In the rows, zero is written as 128.
Facts:
miskel	Ψ	laplek; stodu	Ψ	flime; brilon	Ψ	klofam; brubredes	Ψ	skibam; fugre	Ψ	drubras; trofil	Ψ	retrim
stuskisil	Ψ	plalalo; flime	Ψ	dugral; klebi	Ψ	stadem; plotazen	Ψ	kifak; plidrol	Ψ	migek; drezi	Ψ	siski
drubras	Ψ	stuskisil; klilutrin	Ψ	kubrubrem; kligro	Ψ	skasopos; roklekli	Ψ	muplim; drumo	Ψ	parin; rebratris	Ψ	vugrak
brigrok	Ψ	baflukle; plumur	Ψ	stafli; pigrer	Ψ	buplel; flugro	Ψ	klofer; zaras	Ψ	fomi; vugrak	Ψ	tagur
stadem	Ψ	vuple; skofu	Ψ	brilon; bistul	Ψ	pazas; studro	Ψ	tokek; laplek	Ψ	novik; vumus	Ψ	zuster
zivobo	Ψ	fugre; duras	Ψ	dere; tredras	Ψ	drezi; koras	Ψ	zivobo; tumon	Ψ	ruzis; zuster	Ψ	biskal
tofur	Ψ	staplil; dridrak	Ψ	plidrol; zibran	Ψ	skostel; mustun	Ψ	drodron; gromu	Ψ	bistul; skasopos	Ψ	dridrak
novik	Ψ	klikle; druvom	Ψ	rebratris; datru	Ψ	koras; klofer	Ψ	tridrum; skibam	Ψ	petru; fuskul	Ψ	lazur
zuflo	Ψ	trofil; petru	Ψ	dilomi; klofam	Ψ	tofur; vaplo	Ψ	plotazen; siski	Ψ	dregi; dripli	Ψ	studro
parin	Ψ	dripli; dregi	Ψ	vaplo; staplil	Ψ	mustun; lazur	Ψ	skefafe; klikle	Ψ	brotes; stafli	Ψ	datru
fomi	Ψ	drubrenok; kubrubrem	Ψ	brigrok; drubrenok	Ψ	nones; potrom	Ψ	tredras; skostel	Ψ	flugro; tagur	Ψ	klilutrin
plalalo	Ψ	fufabu; fufabu	Ψ	stodu; loflor	Ψ	klebi; brotes	Ψ	tumon; biskal	Ψ	drumo; drodron	Ψ	fuskul
ruzis	Ψ	brubredes; lobripla	Ψ	tobrekli; dugral	Ψ	druvom; kibe	Ψ	potrom; retrim	Ψ	skofu; fletren	Ψ	stesun
tokek	Ψ	zibran; tobrekli	Ψ	roklekli; dilomi	Ψ	vumus; nones	Ψ	plumur; muplim	Ψ	zaras; pazas	Ψ	kibe
baflukle	Ψ	miskel; dere	Ψ	vabron; loplas	φ	loflor; loplas	φ	stevo; bigos	φ	brotes; bigos	φ	lupa
bigos	φ	lobripla; bigos	φ	stevo; vaklo	φ	stevo; brilon	φ	belek; brilon	φ	baflukle; brilon	φ	loflor
brubredes	φ	lupa; brubredes	φ	loflor; fugre	φ	drezi; rirem	φ	parin; trora	φ	suflefon; trora	φ	loflor
budrok	φ	dregi; roflir	φ	migek; roflir	φ	fudim; roflir	φ	loflor; nege	φ	dadok; nege	φ	loflor
drubras	φ	nones; drubras	φ	fuvom; drubras	φ	vaklo; braruskim	φ	stevo; brigrok	φ	letron; brigrok	φ	loflor
zaras	φ	lupa; zaras	φ	trifem; zaras	φ	loflor; reras	φ	biskon; reras	φ	letron; reras	φ	brotes
reras	φ	loflor; belek	φ	trifem; stadem	φ	brilon; stadem	φ	drezi; stadem	φ	zuster; fudim	φ	fufabu
fudim	φ	miskul; fudim	φ	loflor; tralo	φ	trifem; roser	φ	suflefon; stevo	φ	loflor; koras	φ	nasus
zuster	φ	letron; dridrak	φ	riflok; letron	φ	floklakles; mustun	φ	loflor; mustun	φ	vufir; nasus	φ	stafli
dodro	φ	brilon; druvom	φ	nasus; datru	φ	lobripla; fuskul	φ	braruskim; ligak	φ	stafli; vaplo	φ	stafli
vaplo	φ	stevo; sepem	φ	fekli; sepem	φ	dadok; sepem	φ	migek; parin	φ	migek; dregi	φ	loflor
dadok	φ	letron; dadok	φ	loplas; miskul	φ	tabrim; miskul	φ	lupa; stafli	φ	loflor; fekli	φ	loflor
fekli	φ	stevo; drimam	φ	belek; grapum	φ	loflor; tabrim	φ	loflor; zugrubrem	φ	letron; zugrubrem	φ	suflefon
zugrubrem	φ	loplas; paplur	φ	floklakles; paplur	φ	riflok; paplur	φ	brotes; paplur	φ	mustun; migek	φ	loflor
trifem	φ	letron; trifem	φ	loplas; riflok	φ	trifem; riflok	φ	loflor; tristun	φ	tabrim; suflefon	φ	loplas
suflefon	φ	grisam; drokol	φ	paplur; drokol	φ	trora; sebri	φ	zugrubrem; drodron	φ	dregi; drodron	φ	grapum
drodron	φ	braruskim; grisam	φ	loplas; lobripla	φ	letron; lobripla	φ	drezi; bafo	φ	tabrim; bafo	φ	grapum
bafo	φ	lupa; stabrok	φ	tredras; stabrok	φ	budrok; stabrok	φ	stevo; tobrekli	φ	tristun; dilomi	φ	floklakles
nones	φ	drozel; nones	φ	stevo; muplim	φ	klebi; seno	φ	stevo; ludris	φ	tredras; ludris	φ	migek
ludris	φ	stevo; dere	φ	skefafe; dere	φ	fuvom; falu	φ	belek; miskel	Δ	a; loplas	Δ	a
bigos	Δ	a; stelir	Δ	c; vaklo	Δ	a; stodu	Δ	c; brilon	Δ	b; brubredes	Δ	b
fugre	Δ	c; trofil	Δ	c; rirem	Δ	c; stuskisil	Δ	a; flime	Δ	c; klebi	Δ	a
trora	Δ	a; plotazen	Δ	c; plidrol	Δ	a; budrok	Δ	a; vufir	Δ	b; roflir	Δ	b
vizaflal	Δ	a; nege	Δ	c; drezi	Δ	a; drubras	Δ	a; braruskim	Δ	a; klilutrin	Δ	a
kligro	Δ	b; roklekli	Δ	a; drumo	Δ	a; tridrum	Δ	b; guzu	Δ	c; rebratris	Δ	b
brigrok	Δ	b; plumur	Δ	b; pigrer	Δ	b; flugro	Δ	a; zaras	Δ	a; reras	Δ	a
belek	Δ	b; vugrak	Δ	a; drozel	Δ	a; stadem	Δ	c; fudim	Δ	b; skofu	Δ	b
bistul	Δ	a; tralo	Δ	a; studro	Δ	b; laplek	Δ	a; roser	Δ	a; vumus	Δ	c
zivobo	Δ	c; vabron	Δ	a; stevo	Δ	b; duras	Δ	a; tredras	Δ	b; koras	Δ	c
tumon	Δ	a; zuster	Δ	a; tofur	Δ	c; dridrak	Δ	b; zibran	Δ	c; letron	Δ	a
mustun	Δ	a; gromu	Δ	b; skasopos	Δ	a; nasus	Δ	a; floklakles	Δ	a; dodro	Δ	b
novik	Δ	a; druvom	Δ	b; datru	Δ	c; klofer	Δ	c; skibam	Δ	a; fuskul	Δ	b
zuflo	Δ	a; ligak	Δ	a; petru	Δ	c; klofam	Δ	c; vaplo	Δ	a; siski	Δ	c
dripli	Δ	b; sugra	Δ	c; sepem	Δ	a; parin	Δ	a; dregi	Δ	a; staplil	Δ	a
stesun	Δ	c; lazur	Δ	c; lupa	Δ	b; dadok	Δ	a; klikle	Δ	a; buplel	Δ	b
fuvom	Δ	a; miskul	Δ	a; stafli	Δ	c; biskon	Δ	b; fekli	Δ	b; fomi	Δ	a
skefafe	Δ	b; kubrubrem	Δ	c; drimam	Δ	a; grapum	Δ	b; drubrenok	Δ	c; tabrim	Δ	a
zugrubrem	Δ	a; paplur	Δ	a; migek	Δ	a; potrom	Δ	b; skostel	Δ	c; trifem	Δ	a
riflok	Δ	b; tristun	Δ	a; suflefon	Δ	c; tagur	Δ	a; kifak	Δ	a; drokol	Δ	b
bomer	Δ	c; plalalo	Δ	b; sebri	Δ	c; fufabu	Δ	a; loflor	Δ	a; brotes	Δ	b
bilam	Δ	a; biskal	Δ	c; drodron	Δ	a; ruzis	Δ	a; grisam	Δ	b; lobripla	Δ	a
dugral	Δ	c; kibe	Δ	b; retrim	Δ	c; fletren	Δ	c; bafo	Δ	b; tokek	Δ	a
stabrok	Δ	b; tobrekli	Δ	a; dilomi	Δ	a; nones	Δ	c; muplim	Δ	b; seno	Δ	a
ludris	Δ	a; pazas	Δ	a; vuple	Δ	b; baflukle	Δ	c; dere	Δ	a; falu	Δ	a

Known rows:
108 103 120 107 149 157 137 158 151 131 136 122 128 134 153 118 118 110
 130 150 92 134 136 119 105 137 -> miskel
134 138 151 141 140 84 129 145 116 99 114 123 130 147 129 128 112 122
 152 138 138 139 121 82 107 133 -> vaplo
175 99 94 177 99 130 153 104 164 146 144 106 114 115 90 96 131 164 160
 114 113 130 133 94 112 76 -> stevo
108 105 122 116 156 157 130 166 154 136 132 124 130 131 154 119 109 116
 127 149 94 133 130 121 101 138 -> novik
141 112 124 124 99 146 167 118 100 123 112 112 182 173 136 91 129 118
 141 116 109 162 128 85 135 125 -> fufabu
127 127 148 125 145 139 116 142 135 136 123 113 174 122 165 127 118 128
 120 122 114 148 129 123 123 123 -> roklekli
88 134 125 117 168 107 116 133 119 128 144 122 184 131 143 152 138 130
 151 140 132 139 142 128 127 73 -> tofur
126 127 148 116 156 101 149 135 137 130 109 113 122 165 123 119 115 154
 147 119 139 132 116 105 130 135 -> dridrak
98 122 127 118 162 119 125 138 122 132 133 128 184 130 144 139 137 131
 146 127 129 138 136 133 128 90 -> siski
116 97 89 134 153 171 157 137 157 158 125 95 103 147 132 88 83 159 185
 131 99 141 107 135 114 122 -> brotes
161 123 132 153 119 110 146 115 171 138 136 125 104 114 89 114 148 169
 130 126 134 113 137 97 120 110 -> grisam
132 132 166 133 161 131 140 110 113 147 90 114 163 113 150 134 128 151
 165 122 138 159 106 179 155 168 -> datru
117 114 133 104 161 109 172 135 142 123 108 114 79 171 114 116 109 137
 163 155 123 127 117 108 127 168 -> brigrok
152 137 120 139 120 155 121 127 155 121 155 132 125 106 123 134 164 141
 101 136 104 145 147 131 121 110 -> vizaflal
177 95 112 149 122 114 125 114 168 133 164 109 96 105 121 142 160 137
 150 109 91 139 142 163 115 77 -> skefafe
115 109 129 92 126 139 162 137 129 122 137 124 154 162 151 112 147 99
 129 134 93 133 146 112 120 137 -> vugrak
125 132 134 124 131 147 123 169 125 102 140 143 152 169 159 104 141 137
 114 81 131 143 107 134 108 107 -> drumo
123 133 135 114 131 138 127 150 125 114 138 131 162 159 159 116 141 128
 121 101 122 143 124 125 118 109 -> flugro
151 165 148 152 118 133 139 113 159 117 141 132 96 110 107 116 157 159
 126 144 130 122 134 115 118 148 -> tralo

Rows:
No name comes twice in this set of rows, the named rows included.
173 140 145 162 117 104 126 133 141 96 129 141 90 107 95 142 149 133 120
 146 129 138 132 99 109 138 : ludris
114 162 128 140 142 102 128 128 113 105 129 106 148 158 130 129 107 134
 163 150 136 149 128 78 115 103 : mustun
135 136 128 145 117 129 139 161 112 93 125 141 144 178 133 89 124 146
 133 86 146 144 97 92 105 113 : parin
157 130 105 149 122 154 151 103 158 139 142 106 98 131 98 116 145 176
 146 129 118 147 129 135 133 101 : biskon
166 153 144 157 123 117 132 126 144 95 126 141 87 112 94 138 149 143 119
 150 134 140 130 102 117 146 : sepem
173 118 123 158 124 107 144 120 153 122 127 122 85 121 81 132 140 160
 135 131 132 136 130 99 121 109 : fekli
124 134 136 119 130 139 128 158 120 105 141 138 164 170 159 107 148 134
 116 84 131 143 113 132 113 107 : tokek
104 152 132 116 150 112 112 134 127 116 153 109 170 147 161 141 128 124
 141 140 118 146 147 108 117 86 : staplil
93 96 109 128 143 152 166 134 138 154 119 129 147 133 120 93 115 134 171
 151 115 115 126 108 112 132 : baflukle
166 140 110 159 114 153 134 123 124 94 129 126 104 127 89 132 141 145
 120 151 119 173 128 105 123 121 : miskul
109 146 154 121 167 116 145 131 115 113 108 133 120 144 129 134 135 145
 165 141 148 140 106 161 137 162 : stadem
128 98 156 120 146 135 133 126 117 155 99 126 204 111 152 129 137 133
 126 107 127 148 131 143 146 128 : zivobo

The same objects again, as new rows of numbers:
Known rows:
115 130 117 131 120 129 132 124 135 167 144 110 143 118 131 122 138 112
 133 131 124 132 133 127 111 129 136 121 138 122 98 130 134 131 124 124
 131 114 135 122 105 110 132 139 116 126 -> sepem
123 101 152 127 120 112 139 143 131 132 138 139 106 104 54 134 127 124
 114 118 130 130 100 127 176 111 181 118 101 162 137 153 139 85 163 140
 115 121 124 159 143 125 159 98 156 146 -> dripli
147 151 133 127 139 112 140 121 112 128 88 135 124 117 129 115 122 147
 138 119 115 114 141 146 117 133 136 136 137 130 128 136 131 153 125 126
 142 113 132 128 119 150 122 144 148 129 -> roser
128 97 135 133 123 140 113 135 120 107 154 124 102 129 130 134 136 132
 113 114 130 126 127 140 151 135 105 142 93 145 138 120 140 113 110 142
 111 126 137 145 136 134 153 101 140 126 -> potrom
117 100 147 122 138 138 135 137 124 113 139 114 127 128 128 119 130 136
 129 115 133 117 161 131 127 130 134 130 123 155 139 150 141 109 120 104
 110 141 130 147 119 119 145 113 145 122 -> ludris
119 103 115 130 106 146 130 128 126 169 157 107 131 117 128 127 144 120
 119 120 120 127 142 130 95 124 121 125 130 125 92 145 131 155 120 121
 117 102 132 115 101 116 127 131 122 121 -> vaplo
113 119 119 129 113 125 131 125 139 166 145 119 136 111 125 129 137 109
 142 145 131 135 134 125 123 139 116 139 150 119 92 124 125 133 121 127
 136 107 126 115 118 114 131 138 125 125 -> rirem
152 143 133 135 118 101 154 135 104 147 81 156 114 74 46 125 115 145 111
 113 107 118 99 139 151 94 214 108 118 144 126 155 129 137 186 139 128
 91 105 142 137 141 129 133 164 150 -> flugro
89 91 101 142 131 119 91 102 100 160 144 117 116 113 173 110 131 115 126
 168 131 120 143 140 126 122 71 79 143 109 99 104 123 124 165 130 153
 124 127 171 111 103 119 192 134 126 -> muplim
180 118 125 133 108 170 127 136 127 138 124 134 142 144 119 135 121 139
 123 120 112 131 135 104 105 126 135 103 116 118 134 132 118 132 116 141
 139 168 123 135 120 137 106 127 102 118 -> dregi
134 173 133 115 136 137 141 132 159 99 124 123 144 177 142 143 123 127
 128 113 138 144 101 109 107 123 139 143 125 120 153 138 122 135 104 122
 115 146 133 83 137 134 109 97 95 127 -> miskel
112 146 145 106 158 93 138 120 159 126 106 137 143 170 117 125 106 115
 145 151 147 137 112 104 128 110 137 98 164 122 158 155 116 93 168 113
 156 166 132 139 143 126 101 142 123 138 -> dridrak
116 111 139 130 133 133 125 138 124 97 141 130 121 117 131 132 132 131
 131 132 141 126 140 129 159 140 123 147 120 144 140 115 134 104 117 122
 111 134 120 137 142 118 154 111 139 126 -> trofil
125 131 117 134 119 131 132 125 136 170 143 113 150 113 128 120 138 109
 137 134 118 133 131 123 115 136 139 120 138 120 96 119 131 125 122 131
 136 122 139 128 102 113 135 142 110 124 -> reras
129 114 120 127 118 122 121 126 143 174 156 121 144 124 116 121 136 98
 135 137 118 136 131 121 117 138 115 126 141 116 104 113 129 125 136 142
 141 120 153 138 112 123 132 138 114 128 -> brilon
140 158 136 120 122 132 147 135 149 122 110 133 133 152 100 145 118 131
 119 116 135 143 88 108 123 105 177 119 118 131 146 157 123 122 131 130
 121 139 117 100 140 132 110 100 109 135 -> skibam
116 138 122 125 108 115 144 137 153 158 151 129 143 107 85 140 138 98
 130 133 131 145 103 119 137 126 162 152 142 123 102 120 124 129 135 130
 115 92 124 97 131 113 139 111 119 136 -> petru
141 141 135 127 113 132 148 135 135 138 101 140 121 127 71 146 115 134
 112 119 131 142 79 107 137 90 199 92 113 136 139 170 118 113 160 137
 126 135 101 120 143 126 112 112 126 141 -> drumo
107 128 110 134 113 125 123 128 133 146 154 126 139 109 130 134 137 107
 128 143 132 137 119 126 132 131 120 142 140 114 100 104 122 139 132 129
 121 103 123 110 129 107 133 135 114 128 -> retrim

Rows:
No name comes twice in this set of rows, the named rows included.
228 82 96 160 54 239 96 140 91 136 149 131 101 129 134 160 142 165 82 88
 89 131 119 121 97 135 90 119 44 114 114 111 120 185 65 190 115 142 115
 121 117 158 108 101 94 104 : loflor
118 131 151 115 140 115 136 143 158 99 158 124 127 150 110 135 135 115
 127 109 136 134 121 128 149 142 133 167 114 147 153 128 143 99 109 127
 106 129 154 122 141 135 158 80 130 133 : brotes

Now the same objects, written a new way:
Known rows:
131 60 149 135 144 137 125 119 133 115 120 101 130 132 145 -> biskal
125 137 125 119 152 145 125 123 154 119 148 81 108 133 129 -> novik
124 74 157 142 137 140 128 122 138 111 125 100 130 129 137 -> drumo
103 112 128 127 107 135 127 141 136 146 131 147 98 110 131 -> stuskisil
145 129 127 126 138 156 133 123 116 123 137 134 164 102 126 -> trofil
144 129 128 125 136 157 133 123 118 123 137 134 164 102 125 -> lazur
124 46 158 138 126 136 128 125 118 118 116 117 132 128 145 -> zibran
150 131 131 125 140 162 135 122 116 120 137 138 176 95 123 -> tofur
107 121 131 110 119 144 128 138 144 132 143 107 91 122 128 -> vugrak
137 140 127 118 127 109 129 122 136 122 136 154 126 130 136 -> stadem
133 133 124 121 128 112 128 124 130 128 125 140 127 133 132 -> sebri
130 152 123 136 131 139 132 123 91 116 100 137 139 100 113 -> skefafe
123 139 129 135 123 113 128 126 121 134 117 120 120 126 118 -> vaklo
130 137 134 127 128 118 131 129 137 137 131 128 136 135 119 -> miskul
134 123 121 124 127 116 129 125 127 136 113 130 135 137 126 -> suflefon
126 134 128 133 122 119 130 128 125 138 116 119 126 132 116 -> braruskim
134 134 119 124 122 124 131 130 133 123 109 144 141 144 121 -> biskon
130 132 124 126 130 119 129 132 125 131 109 136 138 140 117 -> grapum
130 127 129 130 124 124 131 130 134 138 125 120 139 134 115 -> nasus

Rows:
No name comes twice in this set of rows, the named rows included.
141 143 134 131 134 159 135 125 126 120 145 131 163 100 119 : zuflo
129 142 130 122 136 112 128 132 127 128 122 143 136 134 120 : fudim
116 125 113 120 106 109 125 132 151 144 117 183 99 120 138 : fugre
130 142 131 126 126 116 130 127 138 131 127 130 131 133 119 : trora
135 159 105 143 125 115 126 122 159 139 122 172 128 127 129 : lobripla
132 123 129 124 134 112 128 126 122 137 126 129 133 131 128 : rirem
144 148 131 125 140 160 135 127 116 110 133 149 172 98 117 : skofu
101 111 123 120 109 134 126 144 127 138 120 153 97 113 132 : plalalo
114 117 116 131 125 102 121 134 137 165 113 167 111 116 131 : koras
133 131 127 121 132 105 128 124 130 132 127 139 130 133 130 : nege
134 137 123 127 115 124 132 127 144 129 122 132 135 139 118 : trifem
141 153 108 126 94 131 132 132 105 119 140 109 130 172 135 : drezi
134 104 146 130 131 120 130 116 169 110 116 118 128 147 127 : zuster
134 148 119 127 110 114 129 134 95 134 141 101 130 161 128 : dregi

